Below is a small trained network, with its code and all its weights. Each question gives an input and a target symbol and asks what happens when units are switched off, that is, made to give their printed mean instead of their output.

import numpy as np


def w(rows, s, z=0):
    codes = np.array(rows[::2]) - 128.0
    scale = np.full(codes.shape[1], s)
    scale[-1] = z or s
    return codes * scale


def f(y):
    return np.maximum(y, 0)


def softmax(a):
    e = np.exp(a - a.max(-1, keepdims=True))
    return e / e.sum(-1, keepdims=True)


def log_softmax(a):
    a = a - a.max(-1, keepdims=True)
    return a - np.log(np.exp(a).sum(-1, keepdims=True))


def net(x, mask):
    ids = ['Γαεζηθλξ'.index(c) for c in x.split()]
    T = len(ids)
    res = E[ids] + P[:T]
    q, k, v = (res @ M[0].T for M in (Q, K, V))
    z = softmax(np.where(np.tri(T) > 0, q @ k.T / 3**0.5, -1e9)) @ v
    res = res + np.where(mask[0], z, O[0][:, -1]) @ O[0][:, :-1]
    y = f(res @ A[0][:, :-1].T + A[0][:, -1])
    res = res + np.where(mask[1:9], y, B[0][:, -1]) @ B[0][:, :-1]
    return log_softmax(res[-1] @ U[:, :-1].T + U[:, -1])


Q, K, V, O, A, B = {}, {}, {}, {}, {}, {}
E = w([
[125,76,77,144,118,73,175,79],'Γ',
[135,29,104,96,172,122,83,98],'α',
[197,125,156,166,97,182,201,73],'ε',
[186,52,163,145,230,168,105,190],'ζ',
[89,69,51,41,111,81,74,157],'η',
[152,174,149,187,82,156,31,217],'θ',
[60,135,99,208,227,159,65,181],'λ',
[199,90,152,178,128,82,249,183],'ξ',
],0.012)
P = w([
[28,59,150,219,76,82,64,91],'0',
[191,200,127,114,194,43,75,134],'1',
[107,101,128,14,123,160,145,139],'2',
[88,91,52,212,89,148,130,139],'3',
[231,241,99,125,207,59,131,152],'4',
[81,81,104,24,113,208,210,166],'5',
[119,67,16,253,91,166,134,166],'6',
],0.011)
Q[0] = w([
[72,7,56,61,93,171,165,109],'H0',
[207,195,199,32,145,108,169,130],'H0',
[237,156,56,152,172,7,69,98],'H0',
],0.011)
K[0] = w([
[152,168,114,180,137,183,168,178],'H0',
[81,178,251,99,130,113,158,104],'H0',
[102,79,175,200,97,38,92,91],'H0',
],0.012)
V[0] = w([
[104,152,104,149,148,155,166,25],'H0',
[62,177,125,141,153,165,19,134],'H0',
[99,131,71,97,42,12,156,128],'H0',
],0.011)
O[0] = w([
[176,141,86,140,137,89,5,52,92],'H0',
[144,176,82,167,186,232,138,132,254],'H0',
[180,100,127,122,73,122,87,235,67],'H0',
],0.012,0.0028)
A[0] = w([
[103,81,174,69,125,173,196,141,84],'N0',
[114,104,117,65,189,118,130,144,146],'N1',
[121,145,146,209,53,147,142,108,114],'N2',
[82,106,73,148,128,222,152,132,172],'N3',
[60,62,136,101,113,137,124,56,207],'N4',
[145,183,176,105,189,82,116,79,66],'N5',
[189,126,54,193,174,75,89,105,134],'N6',
[155,254,148,86,174,125,129,117,4],'N7',
],0.01,0.0033)
B[0] = w([
[66,202,159,167,81,146,145,83,181],'N0',
[131,206,88,255,123,104,194,165,165],'N1',
[140,165,66,227,104,150,172,166,154],'N2',
[99,85,219,45,159,89,85,190,250],'N3',
[225,89,83,124,182,193,120,77,192],'N4',
[54,66,43,151,35,62,127,192,150],'N5',
[78,198,154,102,74,172,34,57,211],'N6',
[124,41,27,109,140,59,196,47,167],'N7',
],0.0088,0.015)
U = w([
[141,79,151,53,128,60,113,167,139],'Γ',
[167,159,108,174,126,202,129,178,116],'α',
[163,27,73,56,156,164,94,77,124],'ε',
[151,254,86,213,137,199,148,80,191],'ζ',
[58,118,95,132,57,114,98,111,1],'η',
[128,213,209,40,94,169,94,112,124],'θ',
[170,98,151,109,226,116,151,129,207],'λ',
[78,98,110,171,94,67,182,119,128],'ξ',
],0.0096,0.0044)

Each question gives the input, a string of symbols that net reads in full, and the target symbol t.
The units are the heads (3 rows each of Q, K, V and O) and the neurons (one row each of A and B). Each row of codes is followed by its name. A weight is (code - 128) times the scale printed after its matrix; where a second scale follows, it is the last column's (O, A, B and U).
mask holds one flag per unit, heads first, then neurons. A switched-off unit (its flag False) gives its mean, the last column of its rows in O or B, instead of its output. The means were averaged over made-up inputs and are rounded, as every weight is.
A unit's drop is (log p(t) with every unit on - log p(t) with that unit switched off) / (log p(t) with every unit on - log p(t) with every unit switched off).
The circuit of an input: a set's keep is (log p(t) with only the set's units on - log p(t) with every unit switched off) / (log p(t) with every unit on - log p(t) with every unit switched off). Starting from all 9 units, units are removed one at a time, each time the one whose removal leaves the highest keep (on an exact tie, the one counted first), for as long as the keep stays at least 0.8.
circuit, biggest first: the units of the circuit, biggest drop first
most important unit: the unit with the biggest drop
k most important neurons: the k neurons with the biggest drops, biggest first
input ξ ε λ α α, target Γ: most important neuron	(N0)
input λ ξ ε, target ε: 2 most important neurons	(N4 N3)
input ε ε ε θ, target α: 3 most important neurons	(N2 N6 N3)
input α α η θ, target α: circuit, biggest first	(H0 N6)
input α Γ λ ζ, target λ: circuit, biggest first	(H0 N6 N3)
input λ ε ξ λ θ η, target θ: circuit, biggest first	(N3 N0 H0)
input θ λ η ζ ε, target λ: circuit, biggest first	(H0 N3 N7)
input α η ξ, target ξ: circuit, biggest first	(H0 N0 N3)
input θ α Γ, target θ: circuit, biggest first	(H0 N0 N3)
input λ θ Γ λ ζ η, target ζ: 2 most important neurons	(N0 N1)
input ζ ε λ ε Γ, target ξ: circuit, biggest first	(H0 N5 N7)
input λ α ε Γ η, target ε: 2 most important neurons	(N7 N3)
input η Γ α Γ ζ Γ, target ζ: circuit, biggest first	(N0 H0 N4)
input Γ θ λ ε α, target θ: circuit, biggest first	(H0 N6)
input ε λ Γ λ ζ, target η: circuit, biggest first	(H0 N5 N6)
input ε θ α θ η, target η: 2 most important neurons	(N5 N6)
input λ ζ ζ Γ ξ, target ε: most important unit	N7
input α λ ζ ζ ζ, target ζ: 2 most important neurons	(N3 N6)
input θ ε θ λ η α, target λ: 4 most important neurons	(N3 N6 N1 N4)
input λ ζ η α α, target ε: 3 most important neurons	(N7 N3 N0)
input ε λ η ζ Γ Γ, target ζ: 2 most important neurons	(N0 N1)
input λ θ θ ζ θ, target ε: circuit, biggest first	(N7 H0 N3)
